Facts:
bruflor | δ 77 | ω beflus
fozar | δ 644 | ζ meston
sorus | δ 644 | ω stimo
stebrek | δ 644 | ζ latra | ω dolon
daplo | δ 644 | ζ dugruk | ω losur
klali | δ 77 | ω plafu
trado | δ 955 | ω lolek
pedrir | δ 77 | ζ klunam | ω rozus
navim | δ 77
kistes | δ 77 | ζ klurum
kledram | δ 77
rubur | δ 644 | ζ drofuzom | ω klika
noka | δ 77 | ζ fibon | ω natri
trunil | δ 644 | ω stuval
fledrar | δ 77 | ω tedos
nizel | δ 300 | ζ kludani | ω plastum
briklos | δ 644
solas | δ 300 | ζ grezuk | ω stemun
sketrate | δ 300 | ω flapus
lolek | δ 300 | ζ bigo | ω sofla
famal | δ 300 | ζ kubraris
nuplus | δ 644 | ω breki
pabem | δ 644 | ω stakul
vanogom | δ 955
skaginan | δ 644 | ζ govur | ω bobu
vori | δ 77 | ζ tabak | ω fleri
klunam | δ 644 | ζ keske
veple | δ 955
degril | δ 644 | ζ stimo
bridrok | δ 300 | ω neklem
tedos | δ 644 | ω lisero
faman | δ 955 | ζ vobik
fluklapem | δ 955 | ζ kledram | ω pubrunel
rimi | δ 644 | ζ loflik
flapus | δ 77 | ζ nizel | ω klumin
nunuk | δ 955 | ζ femoske
dugruk | δ 644 | ω flibaski
lisero | δ 644 | ω bruflor
kubraris | δ 77 | ζ klika
govur | δ 300
fiklur | δ 644 | ζ trodra | ω skaginan
dalus | δ 644 | ω drimesi
kliskim | δ 644 | ζ fleri
zolim | δ 644 | ζ fluklapem
zosim | δ 955 | ζ nunuk | ω dregam
luta | δ 77 | ζ stuskon
tazul | δ 644 | ζ voster
bigo | δ 644 | ζ navim
klumin | δ 300
flezo | δ 644 | ω lener
drunom | δ 77 | ω sezeven
terusim | δ 300 | ω ludu
latra | δ 77 | ζ vori
fleri | δ 644 | ω feflom
flaplu | δ 955
stople | δ 77 | ζ skatrin
skaguk | δ 955 | ζ lolek
floplik | δ 300 | ζ solas
natri | δ 300
flodron | δ 644 | ω flezo
ludu | δ 77 | ω plopo
plopo | δ 644 | ω trado
lener | δ 644 | ω trunil
likloskel | δ 955 | ω fluklapem
bripu | δ 955 | ζ ditra
stuval | δ 955 | ω gola
pasa | δ 644
klurum | δ 955 | ζ pedres
feflom | δ 77 | ζ famal | ω pabem
grezuk | δ 644 | ζ bobu
flasu | δ 644 | ζ luta | ω pulol
stotok | δ 955 | ζ degril
beflus | δ 644 | ω skebroka
trodra | δ 955 | ω noka
fasul | δ 644 | ω naflol
zikir | δ 300 | ω plustak
trubus | δ 77 | ω keske
pulol | δ 955 | ω klali
lavan | δ 955 | ω ditra
dakla | δ 300 | ζ trunil | ω lavan
debos | δ 644 | ζ briklos
rozus | δ 77 | ω vedol
sezeven | δ 644 | ω fasul
veflen | δ 77 | ζ zosim
plafu | δ 955
sofla | δ 644 | ζ dakla | ω fledrar
plostar | δ 77 | ω plaplusak
kenol | δ 644 | ζ stebrek | ω bridrok
pivu | δ 77
plustak | δ 77 | ζ flapus | ω nuplus
neklem | δ 644 | ω rubur
bebuni | δ 644 | ζ bugram
mikal | δ 644 | ω plifluk
loflik | δ 300 | ζ stople
plifle | δ 77 | ω mikal
tabak | δ 300 | ζ zolim
bugram | δ 77 | ζ plustak
liste | δ 77 | ζ losur
vobik | δ 644
skodrekes | δ 644 | ζ stotok
fabrur | δ 644 | ω stebrek
plaplusak | δ 77 | ω solas
figro | δ 77 | ζ tazanos
kludani | δ 77
vedol | δ 77 | ω stalem
plabru | δ 77 | ω fibon
plifluk | δ 644 | ω meston
ditra | δ 955 | ζ fledrar | ω pedrir
plastum | δ 77 | ζ faman | ω sorus
pubrunel | δ 77
naflol | δ 300 | ω flasu
fibon | δ 77 | ζ feflom | ω stotok
stemun | δ 300 | ω vori
femoske | δ 300 | ζ skaginan
pozak | δ 955
klika | δ 77 | ζ kliskim | ω plifle
meston | δ 955 | ζ sofla | ω kistes
dolon | δ 644 | ω zikir
skatrin | δ 955
flibaski | δ 644 | ω stople
didrestol | δ 77 | ζ bripu
gola | δ 644 | ζ zurastel | ω paguskim
bobu | δ 644 | ζ vanogom | ω voster
skebroka | δ 77 | ω plostar
drimesi | δ 955 | ω likloskel
dregam | δ 77 | ω fabrur
keske | δ 77 | ω drunom
klivek | δ 300
dezadrul | δ 644 | ω sketrate
breki | δ 955 | ζ stuval | ω trubus
trubor | δ 644 | ω plabru
riras | δ 77 | ζ klurul
losur | δ 77 | ω zosim
paguskim | δ 644
zurastel | δ 644 | ζ daplo
klurul | δ 644 | ζ klivek
stimo | δ 644 | ζ gruflol | ω dakla
drofuzom | δ 300 | ζ breki
stalem | δ 300 | ω daplo
klegu | δ 77
stakul | δ 955 | ζ pedrir | ω pivu
tridan | δ 955 | ζ flasu
gruflol | δ 300
stuskon | δ 644 | ζ klegu
tazanos | δ 644 | ζ debos
pedres | δ 77 | ω trubor
skoni | δ 77 | ω dugruk
voster | δ 955 | ω nizel

Known rows:
dakla: [-22  13   2  18 -18   0 -13 -18  10   3 -17  18 -23 -18   5  30  33 -14
 -22  12  -3  -4  18  -9  13  20 -17  -1  15   9  31  -1   6  11]
fozar: [-24  32   0 -10 -13  10 -16 -17  17  -4 -17  -2  -9  -3  -5 -11 -13  19
 -11 -22  15  -2  18 -13   1 -24   2  17 -11  -2  -6   7  22 -15]
fluklapem: [-14  -7   6  19  -4  -6  -2  -2 -11   7  11  -7  -8  -7   0 -12   1  14
  16   3  18   2   2   1   9   3  12  14 -12  -9   6  -1  -5  -1]
pubrunel: [ -1   2 -26 -16  -4 -10  -7  11  -4  -9  14  -9   6  23  -9  -4  -8 -20
  -2  -9   5 -16  -1  11  -7  13  17  -3  -4   8  10  14 -14   8]
noka: [-27   5 -20  13 -18 -20 -14 -19  -4  19   9 -19 -19  -5  -9  43  -4 -29
   8  -6  31 -25   8  -2  18  -6  29   8 -14  -9  14  13  -6   3]
trodra: [ 21 -24  12  11  21  -7  15  23  -5  15   5   4  13   2  10 -23   4   1
   5  16  -7  14 -14   3  -6  12  -8  11  17  -9  11 -17 -16  23]
breki: [ 11  -1   9  18   0 -24  -9  17  -4  17  -2  -8   2 -10   8 -11  -5  -4
   9  13  -7   3   9  -3   3  -6  16  19  -6  -8  11  -9   1  15]
stuval: [-23 -22  16  12   0  -7  23   8 -11   9  13  -9   2  -5  -2 -18  -1   5
  16  15  -5   3  -2  -1 -10   9 -12  15   1  -3  10 -10   0  26]
gola: [-11  15  16  12  11  10  -6 -16  24   9 -21  -3 -17 -14   4  23  -8  -1
  -4  21  10   1   3 -10   5 -23   4  20  -2 -13 -19   3   8  -7]
stotok: [ 15  -4   6 -10  26   5  15  12  -4  15   2   0  20   6  -2   3  -7  -4
   8   8  -3   6 -15   6   2  -5  15   5  -8 -11 -20  -3   7   7]
stakul: [  6  -7   9  17  -1  -7 -10  -8  -1   9  -6  -7 -10  -5   3  15  -6  14
   8   4  20  -5  -5  -3  27 -15  26  10 -17 -16 -16   8  -9 -13]
pivu: [ 10  -5 -20  -7  16 -17 -10  14  -5  21   5  -6  13  10   0  11  -5 -31
  -2   5   1   7  -5   2  10  18  26  -1  11   0  23   2  -2  16]
luta: [ 19 -14 -19 -15  15  -9  10  10 -11   9  16  -2  18  14  -8  19  -6 -26
   8  -1  -3  -5 -17  22   8  16  22 -24  -4  -2 -10   6   1   5]
klunam: [  4  18  13  11  24   7  -2   7   6  23 -15   9  17 -11  12 -19  -7  16
 -15   8  -2  15  13 -16   4 -15   2  10  12   1   8 -20  16  -1]
rimi: [ 27   9  14 -16  35  15   5   3  23  11 -19  19  21  -4  11  22  -4   6
 -13  11  -5   3 -17  -7   7 -26   8 -15  -6 -15 -24  -6  14 -13]
skebroka: [ -8 -26 -16 -16 -16 -11  -7   6 -11  -6  11 -12 -19  24  -7  -3  -4 -21
   7 -13  -1 -18 -19  13  -4   4  10  -4   2   5   9  14 -24  -1]
kludani: [ -6 -13 -29  -2   0 -15  19   7 -11  17  21  -7  20   7 -17  -7   2 -10
  19 -17   0   6 -10  22   1  17  10 -33   5   9  27 -13   1   9]

Rows:
No name comes twice in this set of rows, the named rows included.
[ 25  -9  13 -18  12  12   5  10  10 -16 -19  28  16  -3  -2  39  25 -29
 -24  19  -8   4 -21   1   0  16 -17 -31   7  13 -24   4  24 -12] : loflik
[ 27 -25  15 -12  37  12  22  21  -6  -6   6  10  24  13   2 -14   2 -17
  15  18 -12  10 -22  13 -14  11  -5   1   8  -4 -19 -10   0  23] : skatrin
[-31  16  15   1 -16   9   0 -14   1   2  -9  -5 -23  -4   3 -18 -12  20
   0  -4   4   6  14  -8 -14 -24 -17  18   7   6  11   5  -4 -11] : sofla
[  1  -9   3 -10  24   4  23  17  -8  12  13   3  21   2  -7 -17  -1   5
  18  13  -3  15  -7   4 -11  18  -6   3   2  -1  -2 -12  12  18] : vanogom
[ 25 -22 -17 -20  18   0   0  22   0 -29   2   4  11  27  -1  10  -6 -30
  -3  11 -10 -16 -21  24 -13   2   9 -20   4   2 -20  15 -21   7] : stople
[ 19  -2  -6  -9  11   1  20   2 -11  18  16   4  27   6  -5  -8  -1  16
  13 -25  -5   7 -16  13  11   9  14 -32 -10 -16 -13  -7   3  -8] : nunuk

The same elements again, as new rows of numbers:
Known rows:
sofla: [-14   0   7   4  -4  -3 -21  13 -19  17   1  -8  16  -9   3  -6   0  10
 -10  15  16 -13   9  14   3   7]
solas: [-19  -6  11  22   2  -8 -16  12   0  12   2   0  12   4  -2  -8   2   7
   5   6  10 -12   5   7   8   7]
kubraris: [-11 -20  13   8 -11 -11 -20   4  -4  24   5 -12  11   1   2 -12   2  10
  -3  23   9 -17  13  12  -7  10]
klika: [-19 -18  19  12 -10  -8 -25   5  -9  29   4 -19  14   1   1 -10   1  10
  -1  25  15 -14  13   2   0  14]
loflik: [-20 -13   3  16   3  -7 -13   5  -1  14   0  -4  12  -2   1 -12   3   8
   2   9   3 -17  11  14   1   8]
skodrekes: [ -9  -1   4   1  -3  -1  -9   4 -12  13   3 -12  10   0  -2 -13   0   3
 -12  19   8 -17   8  19   1  15]
dakla: [-25 -15   8  19   4 -12 -14   8  -8  14   7 -10  15  -2  -2  -7   4   7
  -1   7   3 -11  10   3  10   5]
gola: [-13   0   9   3  -2  -1 -13   9 -15  14   6 -14  12   0  -4  -9   0   5
 -12  16  12 -12   6  13   6  14]
navim: [-10 -16   1   8  -5  -7 -17   6 -10  15  -6  -2  13  -3   8  -9   4  10
   0   7   6 -17  10  11   3   7]
beflus: [ -9   2   9   6  -4  -4 -19  13 -17  14   0  -5  14  -3   2  -6   0   8
  -8  14  16 -13   5  12   6   8]
keske: [-16 -18   5   4  -3   1 -19  10 -11  19  -5  -6  15   0   5  -4   4  17
   0   4   8 -10   8   7   9   9]
veple: [  5  -2   7 -16  -7   1 -14   3 -30  13  -2  -8  13  -2   3 -14   2   7
 -12  12  10 -25   6  16   0  11]
trubor: [-10  -4   8   3  -3  -3 -17  11 -18  16   2  -9  14  -1   2  -7   1   9
 -10  13  11 -12   6  10   9  10]
plopo: [-13  -2   7   3  -3  -3 -19  11 -19  16   2  -9  15  -6   2  -6   1  10
 -10  15  14 -12   8  12   5   9]
klegu: [-10 -17   1   8  -5  -7 -17   6 -10  15  -6  -1  13  -4   9  -9   4  10
   0   7   6 -17  10  11   4   6]
plafu: [  5  -2   7 -16  -7   2 -13   3 -30  13  -2  -8  13  -2   3 -14   2   8
 -12  12   9 -25   6  16   0  11]
terusim: [-25 -11   8  18   3  -6 -18  10  -3  15   4  -6  15  -1   0  -8   2   9
   1   6   7 -11  10   9   6   8]

Rows:
No name comes twice in this set of rows, the named rows included.
[-27 -21   8  18   4  -7 -19   2  -8  10   5  -9  17  -3  -2 -10   5   8
   0  10   3  -4   4   6  10   3] : nizel
[-26 -15   8  13   4   0 -15   9  -3  17   1  -8  15   1  -4  -5   3  14
   2   7   6 -11   8   9   7   8] : naflol
[-10  -7   8   3  -3  -5 -15   9 -21  15   3 -11  14  -2   1  -5   2   9
 -10  14   9 -13   6   7  10   8] : bobu
[ -7 -12  15   5  -9  -7 -23   1 -16  30  -1 -16  11   1   8 -16   1   7
  -6  35  12 -22  14   7  -4  20] : kliskim
[-12  -6   3   8  -4  -7  -7  11  -6  17   0  -8   9  -1   1  -8   1   7
  -3   8   8 -24  16  12   1  13] : bugram
[-11  -6   7  -1  -2   4 -18  11 -16  18   1 -10  14   3   4  -8   1  13
 -10  12   9 -10   6  13   9  14] : nuplus
[ -3 -21  17   6 -13 -15 -16  16   0  15  16  -4  13   7  -7  -3   2  16
  -5  11   9  -7   3  14   0  -6] : feflom
[ -7 -24  14   1 -13 -15 -15  16  -1  15  20  -6  15   2  -7  -2   3  19
 -10  10   7  -4   5  19  -3  -9] : fibon
[-22  -9   9  10  -3  -6  -9   5 -10  12   9 -18  13  -2  -8  -7   1   3
  -8  11   9 -11   9   7   8  10] : plastum
[-10  -3   7   1  -3   0 -20  12 -15  18   3  -9  13   3   8 -10   0  10
 -11  10   9  -9   7  13   9  15] : dolon
[-21 -12   3   8  -4   1 -15  -6  -4   7   3 -12  12  -2  -4 -18   1   1
  -7  17   8  -7   4  21   0  14] : veflen
[ -3   3  12 -14  -7   2 -20   9 -32  15   1 -10  17  -8   1 -10   0  10
 -14  11  17 -19   6  13   1   8] : trado

The same elements again, as new rows of numbers:
Known rows:
plastum: [ -2  -7 -21   2  -5   8  -2  -4  14 -25   8   5  24  17]
degril: [  1   3 -11 -15   1   3 -12 -12 -18  -1   4   9   6  -8]
stimo: [ -6  -9  -6 -15  -5   7 -19 -20 -15  -3  12  16   9  -1]
dakla: [ -3 -11  10 -17 -14   9  -8 -22 -10   3   2  16   1  -1]
bruflor: [ -6 -15 -21 -11  10   6  -3  14  13 -29   1  -3   9  12]
kistes: [ -2  -6 -25  13  16  -2  10  -2  10 -20   7   7  12  15]
keske: [  1 -14 -19   7  10 -11  -9   7   5 -20 -12 -15  18   9]
plopo: [  1   2 -10 -24   2   6 -12  -9 -19   0   4   7   6  -8]
flapus: [  0  -5 -23   3   3  -1  -3   5  10 -21   0  -2  16  15]
floplik: [ -9  -6   2  -9  -2  10  10 -15 -15   8  -2  22  -5  -8]
dolon: [ 32  -4  -7 -25  -8   9 -21 -16 -25   0  -5 -16  21 -14]
stebrek: [  2   0   0   1   0   6 -16  -4 -14   5  13   7  17 -31]
fledrar: [ -6  -3 -19 -10   5  -5  -7  14  15 -25  -2  -3  12  14]
nunuk: [ -4  -9  13  -8 -17   5  17  -5  -4   1  -3  -4  -8   9]
skoni: [  5   3 -16  -1  11  -8   2   0  11 -20   2  -4  24  12]
dugruk: [ -4  -4  -9 -16   1  -2 -21 -12 -18   0   3   8  -2  -5]
stemun: [ -5  -6   4 -27  -4  10  -2  -5 -12   2  -4  13 -10  -8]

Rows:
No name comes twice in this set of rows, the named rows included.
[  9  -9  13 -10 -22 -15  19   6   0  17  11   0   0   1] : fluklapem
[ -6   2 -24  -2   7   6  -5  -7   5 -31 -15  -5  14  25] : kubraris
[  3 -16   5 -12 -12  -3  -3  -2  -8  16  10  15  -6 -17] : tabak
[  2 -15 -22   0  -4 -24  -9  19  16 -10  12   2  18   9] : kledram
[  8  -3 -12   5   3  14 -10  -5 -11   5  22  13  -5 -26] : kenol
[  4  -6 -18  -3   2  -3  -2  23  20 -18  15  -1  16  -3] : vori

